Below is a small trained network, with its code and all its weights. Each question gives an input and a class and asks what happens when units are switched off, that is, made to give their printed mean instead of their output.

import numpy as np


def w(rows, s, z=0):
    codes = np.array(rows[::2]) - 128.0
    scale = np.full(codes.shape[1], s)
    scale[-1] = z or s
    return codes * scale


def f(y):
    return np.maximum(y, 0)


def log_softmax(a):
    a = a - a.max(-1, keepdims=True)
    return a - np.log(np.exp(a).sum(-1, keepdims=True))


def net(x, mask):
    res = np.array(x, float).reshape(1, 8) / 4 @ E
    y = f(res @ A[0][:, :-1].T + A[0][:, -1])
    res = res + np.where(mask, y, B[0][:, -1]) @ B[0][:, :-1]
    return log_softmax(res[-1] @ U[:, :-1].T + U[:, -1])


A, B = {}, {}
E = w([
[163,122,163,157],'x0',
[107,242,112,174],'x1',
[127,131,132,121],'x2',
[118,121,111,128],'x3',
[150,123,146,157],'x4',
[139,16,136,67],'x5',
[252,184,5,41],'x6',
[118,127,116,123],'x7',
],0.011)
A[0] = w([
[77,144,119,112,154],'N1',
[97,152,159,127,70],'N2',
[249,151,39,96,138],'N3',
[188,194,59,143,1],'N4',
[88,73,110,166,80],'N5',
[36,111,199,149,217],'N6',
[100,163,162,184,202],'N7',
[113,145,150,86,134],'N8',
[87,33,160,128,64],'N9',
[146,246,125,117,39],'N10',
],0.013,0.0091)
B[0] = w([
[153,106,109,172,154],'N1',
[120,181,86,158,145],'N2',
[194,202,173,8,231],'N3',
[68,216,242,85,172],'N4',
[112,205,140,71,161],'N5',
[2,116,121,165,250],'N6',
[102,110,85,185,201],'N7',
[157,135,152,143,136],'N8',
[98,138,230,66,194],'N9',
[106,185,151,141,171],'N10',
],0.0093,0.021)
U = w([
[61,71,93,170,236],'0',
[78,163,179,82,135],'1',
[245,178,47,79,224],'2',
[237,58,77,2,29],'3',
[69,154,48,221,10],'4',
],0.0096,0.012)

Each question gives the input, the list of numbers given to net, and the class t.
The units are the neurons (one row each of A and B). Each row of codes is followed by its name. A weight is (code - 128) times the scale printed after its matrix; where a second scale follows, it is the last column's (A, B and U).
mask holds one flag per neuron, in row order. A switched-off neuron (its flag False) gives its mean, the last column of its row in B, instead of its output. The means were averaged over made-up inputs and are rounded, as every weight is.
A unit's drop is (log p(t) with every unit on - log p(t) with that unit switched off) / (log p(t) with every unit on - log p(t) with every unit switched off).
The circuit of an input: a set's keep is (log p(t) with only the set's units on - log p(t) with every unit switched off) / (log p(t) with every unit on - log p(t) with every unit switched off). Starting from all 10 units, units are removed one at a time, each time the one whose removal leaves the highest keep (on an exact tie, the one counted first), for as long as the keep stays at least 0.8.
circuit, biggest first: the units of the circuit, biggest drop first
top k neurons: the k neurons with the biggest drops, biggest first
drop when u is switched off: that unit's drop, to one decimal
input [3,-1,5,4,-7,4,6,7], class 3: circuit, biggest first : [N10; N3]
input [-5,-6,-6,8,-4,-4,-2,0], class 0: circuit, biggest first : [N3]
input [8,4,4,4,2,1,5,-2], class 2: top 3 neurons : [N6; N9; N3]
input [1,-2,8,-4,3,2,7,-5], class 3: circuit, biggest first : [N3; N10]
input [-4,7,3,1,5,8,-7,5], class 0: top 2 neurons : [N3; N6]
input [-2,2,0,4,-8,-2,-1,-4], class 4: circuit, biggest first : [N3; N9]
input [6,-3,5,8,-8,-1,1,0], class 2: top 2 neurons : [N6; N9]
input [3,-3,7,3,-1,-3,-8,6], class 0: top 2 neurons : [N3; N6]
input [-3,3,2,7,-2,-7,8,8], class 1: top 2 neurons : [N4; N10]
input [3,-6,1,1,-1,1,1,0], class 3: top 2 neurons : [N6; N4]
input [-1,4,0,-8,1,7,-6,2], class 0: top 3 neurons : [N3; N6; N4]
input [-3,-4,6,-3,2,0,1,1], class 2: top 3 neurons : [N6; N9; N4]
input [2,4,0,4,-3,3,5,2], class 2: top 3 neurons : [N6; N9; N3]
input [8,2,-5,4,-3,3,4,8], class 2: top 2 neurons : [N6; N9]
input [-5,-5,4,-4,-8,6,2,-8], class 3: circuit, biggest first : [N6]
input [3,-6,0,7,1,-3,-5,-5], class 0: top 3 neurons : [N3; N4; N6]
input [2,4,6,-2,7,1,3,-4], class 2: top 2 neurons : [N6; N9]
input [-1,1,2,-1,8,1,-2,-5], class 0: drop when N3 is switched off : 0.2
input [0,7,-7,-8,0,6,-5,4], class 0: drop when N3 is switched off : 0.1
input [-4,3,0,2,-5,8,-1,1], class 0: drop when N7 is switched off : -0.1
input [4,-1,5,7,3,-5,1,-2], class 2: top neuron : [N6]
